Below are the code and all the weights of a small trained network. Each question names an input and a class and asks about switching units off, where a switched-off unit gives its printed mean instead of its output.

import numpy as np


def w(rows, s, z=0):
    codes = np.array(rows[::2]) - 128.0
    scale = np.full(codes.shape[1], s)
    scale[-1] = z or s
    return codes * scale


def f(y):
    return np.maximum(y, 0)


def log_softmax(a):
    a = a - a.max(-1, keepdims=True)
    return a - np.log(np.exp(a).sum(-1, keepdims=True))


def net(x, mask):
    res = np.array(x, float).reshape(1, 6) / 4 @ E
    y = f(res @ A[0][:, :-1].T + A[0][:, -1])
    res = res + np.where(mask, y, B[0][:, -1]) @ B[0][:, :-1]
    return log_softmax(res[-1] @ U[:, :-1].T + U[:, -1])


A, B = {}, {}
E = w([
[202,157,107,119,173,29,52,213],'x0',
[226,175,91,63,109,211,55,43],'x1',
[49,65,124,103,221,106,42,39],'x2',
[147,128,252,85,68,58,131,68],'x3',
[94,255,191,209,165,151,87,100],'x4',
[129,127,129,128,129,129,130,129],'x5',
],0.0072)
A[0] = w([
[208,165,82,45,118,190,86,62,48],'N1',
[149,31,78,51,101,103,157,152,110],'N2',
[82,254,193,220,164,143,81,80,94],'N3',
[201,207,137,177,80,147,166,193,104],'N4',
[151,207,135,147,170,73,84,145,124],'N5',
[185,178,159,165,70,135,196,165,98],'N6',
[113,117,48,171,163,181,138,155,119],'N7',
[35,81,129,104,242,115,35,57,112],'N8',
[134,33,96,71,83,126,180,132,187],'N9',
[79,113,102,127,86,185,153,74,106],'N10',
[97,116,120,101,94,226,185,62,138],'N11',
[150,128,59,167,149,177,146,182,65],'N12',
[32,77,146,196,127,48,187,204,22],'N13',
[33,71,147,225,156,42,210,193,43],'N14',
[215,153,112,120,191,22,55,183,88],'N15',
[63,111,134,139,85,214,204,72,118],'N16',
[186,80,93,73,149,68,99,183,151],'N17',
[171,186,123,136,182,36,51,182,79],'N18',
[184,146,118,117,61,149,201,188,110],'N19',
[184,145,181,74,61,115,86,59,83],'N20',
[53,61,111,95,217,108,61,66,22],'N21',
[105,118,206,126,96,40,152,128,68],'N22',
[159,120,213,87,57,60,151,79,38],'N23',
[62,102,148,152,114,160,164,116,123],'N24',
[172,60,90,50,107,153,116,120,75],'N25',
[119,130,62,135,171,191,136,171,78],'N26',
[154,161,229,105,90,76,129,82,89],'N27',
[175,188,119,151,45,167,213,187,39],'N28',
[132,55,111,50,95,103,171,126,101],'N29',
[88,240,167,197,153,141,93,121,146],'N30',
[145,140,62,125,144,197,102,129,122],'N31',
[90,103,65,140,199,155,96,141,84],'N32',
[107,86,192,101,130,88,86,73,113],'N33',
[123,28,75,97,112,117,138,138,95],'N34',
[222,178,91,73,101,217,65,49,4],'N35',
[151,133,78,130,151,197,106,130,123],'N36',
[111,128,55,162,158,180,134,163,60],'N37',
[103,164,70,190,163,167,110,159,60],'N38',
[65,132,61,163,159,121,163,176,95],'N39',
[70,90,153,120,115,190,218,57,114],'N40',
[67,155,154,169,101,180,154,70,87],'N41',
],0.008,0.0022)
B[0] = w([
[216,124,191,170,218,169,54,200,240],'N1',
[54,216,65,221,98,181,142,90,230],'N2',
[42,255,42,218,125,237,213,67,246],'N3',
[196,78,59,101,179,82,195,26,238],'N4',
[81,137,65,205,35,94,78,157,195],'N5',
[151,77,79,80,180,82,199,63,226],'N6',
[64,105,179,59,89,124,162,167,190],'N7',
[221,76,59,84,195,61,236,21,254],'N8',
[81,230,68,204,110,201,147,108,229],'N9',
[146,84,103,162,67,67,85,168,185],'N10',
[167,72,77,190,50,59,59,176,214],'N11',
[63,91,203,52,107,112,169,163,190],'N12',
[229,146,206,159,236,194,42,164,239],'N13',
[232,164,216,175,246,204,49,163,254],'N14',
[138,51,82,189,29,44,54,176,239],'N15',
[141,63,73,184,52,49,45,168,215],'N16',
[76,146,63,210,45,97,84,152,225],'N17',
[128,75,60,201,26,50,55,170,220],'N18',
[177,85,73,96,182,73,198,37,233],'N19',
[77,119,234,40,153,150,139,212,218],'N20',
[197,66,63,76,202,63,207,25,225],'N21',
[74,114,228,39,151,156,130,206,203],'N22',
[42,120,206,40,95,141,178,200,218],'N23',
[176,108,116,172,108,78,59,170,179],'N24',
[81,225,90,187,163,212,145,99,204],'N25',
[67,118,173,69,106,113,166,182,183],'N26',
[43,132,190,36,97,142,176,179,217],'N27',
[210,72,72,78,194,64,207,36,240],'N28',
[67,232,66,173,105,229,172,88,208],'N29',
[44,230,34,207,92,214,166,79,224],'N30',
[99,109,227,69,143,147,155,193,188],'N31',
[88,75,188,34,119,96,196,155,182],'N32',
[109,81,154,22,145,100,209,129,204],'N33',
[62,224,50,168,116,229,184,95,203],'N34',
[229,151,214,173,239,201,66,186,254],'N35',
[93,110,219,65,147,153,133,182,182],'N36',
[57,111,181,74,100,119,153,165,180],'N37',
[53,139,176,78,109,143,173,155,178],'N38',
[95,105,223,56,142,148,143,181,184],'N39',
[147,53,100,173,51,52,49,190,212],'N40',
[109,121,63,189,34,93,77,168,194],'N41',
],0.0065,0.0081)
U = w([
[59,241,45,216,99,220,164,74,253],'0',
[155,55,68,195,14,29,25,178,74],'1',
[209,64,71,63,208,58,215,10,16],'2',
[224,149,222,156,240,207,42,183,116],'3',
[38,108,223,7,90,134,181,194,8],'4',
],0.012,0.0018)

Each question gives the input, the list of numbers given to net, and the class t.
The units are the neurons (one row each of A and B). Each row of codes is followed by its name. A weight is (code - 128) times the scale printed after its matrix; where a second scale follows, it is the last column's (A, B and U).
mask holds one flag per neuron, in row order. A switched-off neuron (its flag False) gives its mean, the last column of its row in B, instead of its output. The means were averaged over made-up inputs and are rounded, as every weight is.
A unit's drop is (log p(t) with every unit on - log p(t) with that unit switched off) / (log p(t) with every unit on - log p(t) with every unit switched off).
The circuit of an input: a set's keep is (log p(t) with only the set's units on - log p(t) with every unit switched off) / (log p(t) with every unit on - log p(t) with every unit switched off). Starting from the 12 units with the biggest drops (on a tie, the unit counted first), units are removed one at a time, each time the one whose removal leaves the highest keep (on an exact tie, the one counted first), for as long as the keep stays at least 0.8.
circuit, biggest first: the units of the circuit, biggest drop first
top k neurons: the k neurons with the biggest drops, biggest first
drop when u is switched off: that unit's drop, to one decimal
input [-6,-7,4,-6,3,1], class 3: circuit, biggest first : (N14)
input [-5,-7,-6,3,-8,-5], class 0: top 3 neurons : (N9, N29, N2)
input [7,-8,5,-8,4,-5], class 3: top 3 neurons : (N14, N13, N39)
input [-2,8,-7,4,5,-3], class 3: top 3 neurons : (N35, N1, N8)
input [3,-6,5,5,1,-2], class 3: top 4 neurons : (N14, N13, N28, N4)
input [-8,2,5,1,-7,1], class 1: top 3 neurons : (N40, N11, N16)
input [-6,-6,0,5,-7,-1], class 0: top 2 neurons : (N29, N9)
input [-4,3,-1,4,-1,0], class 1: circuit, biggest first : (N11, N40)
input [3,4,6,4,7,-2], class 0: top 2 neurons : (N3, N30)
input [3,-1,-8,1,-8,1], class 0: top 3 neurons : (N2, N9, N29)
input [8,1,-3,7,4,-7], class 1: top 2 neurons : (N18, N15)
input [7,-4,-8,-8,0,8], class 2: top 2 neurons : (N4, N28)
input [-1,-7,-8,-5,-5,-8], class 2: top 2 neurons : (N28, N19)
input [-6,7,2,8,-5,8], class 4: circuit, biggest first : (N20)
input [2,-2,-7,-7,-5,-1], class 2: top 3 neurons : (N28, N19, N4)
input [-5,5,2,-6,-1,-5], class 4: drop when N7 is switched off : 0.2
input [-1,0,5,8,1,4], class 4: drop when N16 is switched off : 0.0
input [3,1,5,-6,4,2], class 4: drop when N19 is switched off : 0.1
